Below are the code and all the weights of a small trained network. Each question names an input and a target symbol and asks about switching units off, where a switched-off unit gives its printed mean instead of its output.

import numpy as np


def w(rows, s, z=0):
    codes = np.array(rows[::2]) - 128.0
    scale = np.full(codes.shape[1], s)
    scale[-1] = z or s
    return codes * scale


def f(y):
    return np.maximum(y, 0)


def softmax(a):
    e = np.exp(a - a.max(-1, keepdims=True))
    return e / e.sum(-1, keepdims=True)


def log_softmax(a):
    a = a - a.max(-1, keepdims=True)
    return a - np.log(np.exp(a).sum(-1, keepdims=True))


def net(x, mask):
    ids = ['βγδεζηθλμξπστφψ'.index(c) for c in x.split()]
    T = len(ids)
    res = E[ids] + P[:T]
    u = 0
    for l in range(2):
        r = res
        for j in range(2):
            rows = slice(4 * j, 4 * j + 4)
            q, k, v = (r @ M[l][rows].T for M in (Q, K, V))
            z = softmax(np.where(np.tri(T) > 0, q @ k.T / 4**0.5, -1e9)) @ v
            o = O[l][rows]
            res = res + np.where(mask[u + j], z, o[:, -1]) @ o[:, :-1]
        u += 2
        y = f(res @ A[l][:, :-1].T + A[l][:, -1])
        res = res + np.where(mask[u : u + 8], y, B[l][:, -1]) @ B[l][:, :-1]
        u += 8
    return log_softmax(res[-1] @ U[:, :-1].T + U[:, -1])


Q, K, V, O, A, B = {}, {}, {}, {}, {}, {}
E = w([
[22,104,113,179,36,180],'β',
[53,134,67,143,165,171],'γ',
[170,112,86,34,206,142],'δ',
[159,119,69,148,105,166],'ε',
[141,137,160,119,99,127],'ζ',
[154,87,192,124,82,126],'η',
[206,84,106,169,100,117],'θ',
[169,198,110,43,213,217],'λ',
[183,175,163,155,97,95],'μ',
[154,114,75,232,132,64],'ξ',
[125,221,213,105,119,167],'π',
[167,166,218,81,126,108],'σ',
[150,140,79,186,144,156],'τ',
[59,100,119,193,82,2],'φ',
[91,104,166,124,158,126],'ψ',
],0.017)
P = w([
[255,145,43,78,82,127],'0',
[177,122,243,218,240,140],'1',
[117,86,229,181,199,186],'2',
[107,47,220,160,147,171],'3',
[79,104,170,146,142,137],'4',
[91,135,159,156,145,115],'5',
[117,113,159,135,150,66],'6',
[100,110,136,124,142,47],'7',
[77,154,107,113,148,62],'8',
[76,195,99,129,166,64],'9',
[96,159,93,169,142,58],'10',
[120,119,93,177,131,49],'11',
],0.0054)
Q[0] = w([
[27,130,127,134,137,40],'0.h0',
[117,191,94,115,55,181],'0.h0',
[58,195,59,151,166,207],'0.h0',
[1,102,132,139,154,85],'0.h0',
[100,122,200,150,150,144],'0.h1',
[87,93,80,146,183,44],'0.h1',
[73,93,82,168,106,164],'0.h1',
[102,137,89,39,100,203],'0.h1',
],0.0059)
K[0] = w([
[85,99,125,120,150,12],'0.h0',
[115,146,88,172,124,120],'0.h0',
[106,177,95,99,135,165],'0.h0',
[69,158,132,151,131,80],'0.h0',
[129,150,170,80,2,75],'0.h1',
[175,60,150,179,188,60],'0.h1',
[137,83,160,43,176,155],'0.h1',
[199,145,214,122,165,140],'0.h1',
],0.0075)
V[0] = w([
[73,76,89,151,84,163],'0.h0',
[159,139,182,88,127,127],'0.h0',
[188,253,178,204,122,116],'0.h0',
[64,152,151,144,177,94],'0.h0',
[171,102,183,111,113,70],'0.h1',
[147,121,117,166,86,146],'0.h1',
[77,149,105,166,169,76],'0.h1',
[144,195,76,169,85,145],'0.h1',
],0.011)
O[0] = w([
[86,174,80,149,115,57,7],'0.h0',
[178,148,146,152,94,190,210],'0.h0',
[79,16,163,87,69,170,226],'0.h0',
[169,52,255,109,102,62,97],'0.h0',
[197,120,109,201,77,131,192],'0.h1',
[121,173,42,87,111,167,132],'0.h1',
[36,74,194,129,93,170,60],'0.h1',
[49,65,82,14,111,172,103],'0.h1',
],0.006,0.002)
A[0] = w([
[149,93,254,165,133,168,246],'0.n0',
[74,132,211,113,183,128,116],'0.n1',
[98,237,185,110,145,227,109],'0.n2',
[43,86,120,122,214,150,237],'0.n3',
[101,155,162,203,21,96,138],'0.n4',
[225,121,93,76,178,79,36],'0.n5',
[82,63,188,148,104,118,251],'0.n6',
[218,135,76,234,85,173,203],'0.n7',
],0.007,0.002)
B[0] = w([
[77,250,8,128,92,87,254],'0.n0',
[155,98,98,221,175,116,173],'0.n1',
[71,54,121,100,108,66,203],'0.n2',
[227,104,34,125,99,144,193],'0.n3',
[171,132,186,7,248,232,223],'0.n4',
[3,234,127,196,159,179,214],'0.n5',
[92,164,79,167,193,177,219],'0.n6',
[170,153,60,145,150,41,225],'0.n7',
],0.0068,0.0055)
Q[1] = w([
[78,151,233,117,137,248],'1.h0',
[151,174,181,29,104,115],'1.h0',
[115,172,154,61,192,193],'1.h0',
[113,129,119,56,174,192],'1.h0',
[104,201,5,136,177,109],'1.h1',
[153,157,143,181,49,80],'1.h1',
[163,165,254,117,177,180],'1.h1',
[121,57,60,198,96,74],'1.h1',
],0.0091)
K[1] = w([
[175,113,192,131,139,97],'1.h0',
[157,140,244,113,131,157],'1.h0',
[113,108,195,157,143,97],'1.h0',
[116,139,178,130,73,108],'1.h0',
[124,103,144,78,55,90],'1.h1',
[161,102,71,134,45,185],'1.h1',
[109,136,215,190,179,166],'1.h1',
[109,140,41,129,88,125],'1.h1',
],0.011)
V[1] = w([
[156,137,152,140,156,212],'1.h0',
[216,78,157,175,133,75],'1.h0',
[126,106,207,97,69,112],'1.h0',
[109,179,88,125,102,47],'1.h0',
[51,135,55,194,203,81],'1.h1',
[183,197,111,1,152,209],'1.h1',
[208,147,122,192,170,165],'1.h1',
[104,20,65,151,157,168],'1.h1',
],0.0083)
O[1] = w([
[77,174,97,162,127,91,132],'1.h0',
[126,67,62,74,148,102,50],'1.h0',
[89,67,136,183,136,210,8],'1.h0',
[223,98,150,118,91,124,183],'1.h0',
[222,137,176,79,174,110,211],'1.h1',
[108,168,94,81,77,207,208],'1.h1',
[144,172,28,111,178,127,148],'1.h1',
[1,148,184,78,193,101,123],'1.h1',
],0.0086,0.011)
A[1] = w([
[92,101,108,102,211,187,111],'1.n0',
[128,190,153,216,88,254,219],'1.n1',
[148,127,150,162,197,119,146],'1.n2',
[102,120,158,157,55,217,71],'1.n3',
[165,32,239,96,184,92,252],'1.n4',
[95,65,83,70,81,96,149],'1.n5',
[150,197,156,155,119,180,20],'1.n6',
[211,172,190,40,181,36,199],'1.n7',
],0.0062,0.0041)
B[1] = w([
[209,76,170,66,175,58,139],'1.n0',
[160,18,93,117,143,127,168],'1.n1',
[123,57,62,253,93,119,146],'1.n2',
[173,125,231,85,138,67,138],'1.n3',
[66,52,79,128,112,170,154],'1.n4',
[31,75,116,137,104,150,131],'1.n5',
[128,154,188,217,107,197,154],'1.n6',
[35,63,188,146,122,133,249],'1.n7',
],0.0064,0.02)
U = w([
[116,130,74,73,151,81,88],'β',
[191,63,182,157,114,210,78],'γ',
[88,54,100,150,180,98,167],'δ',
[26,175,36,183,132,147,210],'ε',
[72,179,106,68,183,169,84],'ζ',
[185,89,94,167,134,176,197],'η',
[42,122,58,131,33,128,172],'θ',
[93,213,139,185,238,158,96],'λ',
[101,148,87,99,133,109,89],'μ',
[157,123,108,131,157,33,224],'ξ',
[90,156,93,161,170,140,125],'π',
[179,106,130,1,158,66,1],'σ',
[124,219,175,69,38,71,34],'τ',
[117,119,153,23,140,104,135],'φ',
[137,95,41,88,148,153,191],'ψ',
],0.0055,0.0028)

Each question gives the input, a string of symbols that net reads in full, and the target symbol t.
The units are the heads (4 rows each of Q, K, V and O) and the neurons (one row each of A and B). Each row of codes is followed by its name. A weight is (code - 128) times the scale printed after its matrix; where a second scale follows, it is the last column's (O, A, B and U).
mask holds one flag per unit, layer by layer, with each layer's heads first. A switched-off unit (its flag False) gives its mean, the last column of its rows in O or B, instead of its output. The means were averaged over made-up inputs and are rounded, as every weight is.
A unit's drop is (log p(t) with every unit on - log p(t) with that unit switched off) / (log p(t) with every unit on - log p(t) with every unit switched off).
The circuit of an input: a set's keep is (log p(t) with only the set's units on - log p(t) with every unit switched off) / (log p(t) with every unit on - log p(t) with every unit switched off). Starting from the 12 units with the biggest drops (on a tie, the unit counted first), units are removed one at a time, each time the one whose removal leaves the highest keep (on an exact tie, the one counted first), for as long as the keep stays at least 0.8.
units of the circuit, in order: the units of the circuit, biggest drop first
most important unit: the unit with the biggest drop
top k neurons: the k neurons with the biggest drops, biggest first
top k neurons in layer l: the k neurons of layer l with the biggest drops, biggest first
heads that matter: for each layer, one digit per head in row order, 1 if its drop is at least 0.15 and else 0, layers parted by /
input δ λ θ, target ξ: heads that matter => 01 / 11
input β β ξ, target γ: most important unit => 1.h0
input δ ε ψ, target ξ: heads that matter => 11 / 11
input ξ δ δ γ σ λ σ β τ, target δ: heads that matter => 11 / 01
input δ π ξ, target ξ: top 2 neurons in layer 0 => 0.n5, 0.n7
input ε μ λ β μ β τ, target τ: units of the circuit, in order => 0.h1, 0.h0, 1.h0, 0.n4
input λ β δ δ, target λ: units of the circuit, in order => 0.n5, 0.h0, 0.h1
input ε π σ π σ π μ λ, target γ: units of the circuit, in order => 0.n0, 1.h0, 1.h1
input δ π δ ζ, target τ: heads that matter => 11 / 10
input τ δ ψ β δ σ ψ δ φ β, target δ: top 2 neurons => 0.n4, 1.n4
input δ φ δ, target δ: units of the circuit, in order => 1.h1, 1.n7
input π β β β ε ψ λ β ε, target θ: top 2 neurons => 0.n2, 0.n0
input ε ψ γ τ β θ, target τ: units of the circuit, in order => 0.h1, 1.h0, 0.h0
input δ δ ζ ε γ β ξ β θ η μ τ, target ξ: units of the circuit, in order => 0.h0, 1.h1
input δ π γ π π π δ, target γ: most important unit => 0.n0
input μ ξ μ μ δ σ δ δ ζ π η τ, target ε: units of the circuit, in order => 1.h1, 0.h0, 1.h0
input θ ε ξ β ψ π δ ε, target σ: heads that matter => 11 / 11
input β δ τ η μ β ε ε θ, target γ: units of the circuit, in order => 1.h0, 0.h0, 1.h1, 1.n7
input σ σ μ σ, target η: units of the circuit, in order => 1.h1, 0.h1
input δ δ π θ, target ξ: units of the circuit, in order => 0.n7, 1.h1, 0.h1, 0.n5
input β γ μ π β π δ, target γ: top 3 neurons => 0.n2, 0.n0, 0.n3
input δ θ τ β γ η θ τ β δ ε, target ξ: units of the circuit, in order => 0.h0, 1.h1
input σ η θ, target ψ: top 2 neurons => 0.n0, 0.n7
input μ δ λ δ τ σ φ, target δ: heads that matter => 11 / 01
input μ λ η β δ ψ σ β ψ, target ε: top 2 neurons in layer 0 => 0.n4, 0.n1
input β σ τ θ, target γ: units of the circuit, in order => 0.h0, 1.h0, 1.h1, 1.n7
